Below is a small trained network, with its code and all its weights. Each question gives an input and a class and asks what happens when units are switched off, that is, made to give their printed mean instead of their output.

import numpy as np


def w(rows, s, z=0):
    codes = np.array(rows[::2]) - 128.0
    scale = np.full(codes.shape[1], s)
    scale[-1] = z or s
    return codes * scale


def f(y):
    return y / 2 * (1 + np.tanh(0.7978845608 * (y + 0.044715 * y**3)))


def log_softmax(a):
    a = a - a.max(-1, keepdims=True)
    return a - np.log(np.exp(a).sum(-1, keepdims=True))


def net(x, mask):
    res = np.array(x, float).reshape(1, 6) / 4 @ E
    y = f(res @ A[0][:, :-1].T + A[0][:, -1])
    res = res + np.where(mask, y, B[0][:, -1]) @ B[0][:, :-1]
    return log_softmax(res[-1] @ U[:, :-1].T + U[:, -1])


A, B = {}, {}
E = w([
[199,199,68,62,96,249],'x0',
[131,114,133,120,129,130],'x1',
[140,138,138,131,127,114],'x2',
[57,211,162,2,213,119],'x3',
[130,143,127,134,124,122],'x4',
[180,104,17,124,209,57],'x5',
],0.0079)
A[0] = w([
[236,113,60,131,101,163,121],'N1',
[161,189,134,62,77,211,137],'N2',
[242,107,30,154,117,131,128],'N3',
[120,153,182,127,9,199,132],'N4',
[124,116,64,142,248,46,163],'N5',
[98,193,83,31,225,144,1],'N6',
[119,211,96,6,235,119,171],'N7',
[150,187,121,42,79,210,32],'N8',
[145,212,120,52,76,224,173],'N9',
[24,132,224,96,146,109,145],'N10',
[134,67,162,250,3,175,128],'N11',
[51,138,218,89,167,97,137],'N12',
[142,179,125,46,97,233,16],'N13',
[231,122,32,147,108,160,122],'N14',
],0.0059,0.0077)
B[0] = w([
[97,194,142,62,24,172,175],'N1',
[188,69,90,185,146,76,202],'N2',
[105,169,115,64,18,156,191],'N3',
[156,69,119,213,191,51,208],'N4',
[187,54,81,176,127,97,222],'N5',
[254,14,14,174,65,90,159],'N6',
[87,120,175,180,209,73,254],'N7',
[78,100,174,209,220,64,162],'N8',
[181,53,58,160,101,91,239],'N9',
[51,182,182,58,98,202,199],'N10',
[133,81,147,209,230,36,242],'N11',
[61,186,158,63,105,188,189],'N12',
[73,119,198,195,199,63,161],'N13',
[85,181,130,63,11,189,183],'N14',
],0.006,0.0073)
U = w([
[109,130,178,159,191,104,253],'0',
[189,96,76,148,113,113,31],'1',
[87,244,153,16,68,247,111],'2',
],0.011,0.0013)

Each question gives the input, the list of numbers given to net, and the class t.
The units are the neurons (one row each of A and B). Each row of codes is followed by its name. A weight is (code - 128) times the scale printed after its matrix; where a second scale follows, it is the last column's (A, B and U).
mask holds one flag per neuron, in row order. A switched-off neuron (its flag False) gives its mean, the last column of its row in B, instead of its output. The means were averaged over made-up inputs and are rounded, as every weight is.
A unit's drop is (log p(t) with every unit on - log p(t) with that unit switched off) / (log p(t) with every unit on - log p(t) with every unit switched off).
The circuit of an input: a set's keep is (log p(t) with only the set's units on - log p(t) with every unit switched off) / (log p(t) with every unit on - log p(t) with every unit switched off). Starting from the 12 units with the biggest drops (on a tie, the unit counted first), units are removed one at a time, each time the one whose removal leaves the highest keep (on an exact tie, the one counted first), for as long as the keep stays at least 0.8.
circuit, biggest first: the units of the circuit, biggest drop first
top k neurons: the k neurons with the biggest drops, biggest first
drop when u is switched off: that unit's drop, to one decimal
input [4,2,8,0,7,-6], class 1: top 2 neurons -> N9; N7
input [2,-8,1,7,8,-3], class 0: circuit, biggest first -> N7
input [1,-8,3,8,8,4], class 1: top 4 neurons -> N6; N5; N11; N13
input [4,-6,-6,0,6,-8], class 1: top 3 neurons -> N9; N7; N2
input [8,-2,-2,1,2,-2], class 0: top 2 neurons -> N13; N8
input [5,4,5,8,1,1], class 1: top 3 neurons -> N6; N9; N2
input [7,3,3,0,-6,-6], class 1: top 3 neurons -> N9; N2; N7
input [-5,-5,2,8,8,-1], class 2: top 2 neurons -> N10; N12
input [2,-8,4,7,8,4], class 1: top 3 neurons -> N6; N5; N11
input [4,3,5,8,4,2], class 1: top 4 neurons -> N6; N9; N11; N2
input [0,2,-5,5,-3,-3], class 2: top 2 neurons -> N11; N10
input [-1,1,-7,5,8,0], class 2: drop when N7 is switched off -> -0.2
input [6,1,0,6,0,3], class 1: drop when N9 is switched off -> 0.4
input [-8,7,1,1,-3,-3], class 2: drop when N10 is switched off -> 0.2
input [5,2,-1,3,-5,-3], class 0: drop when N8 is switched off -> 0.2
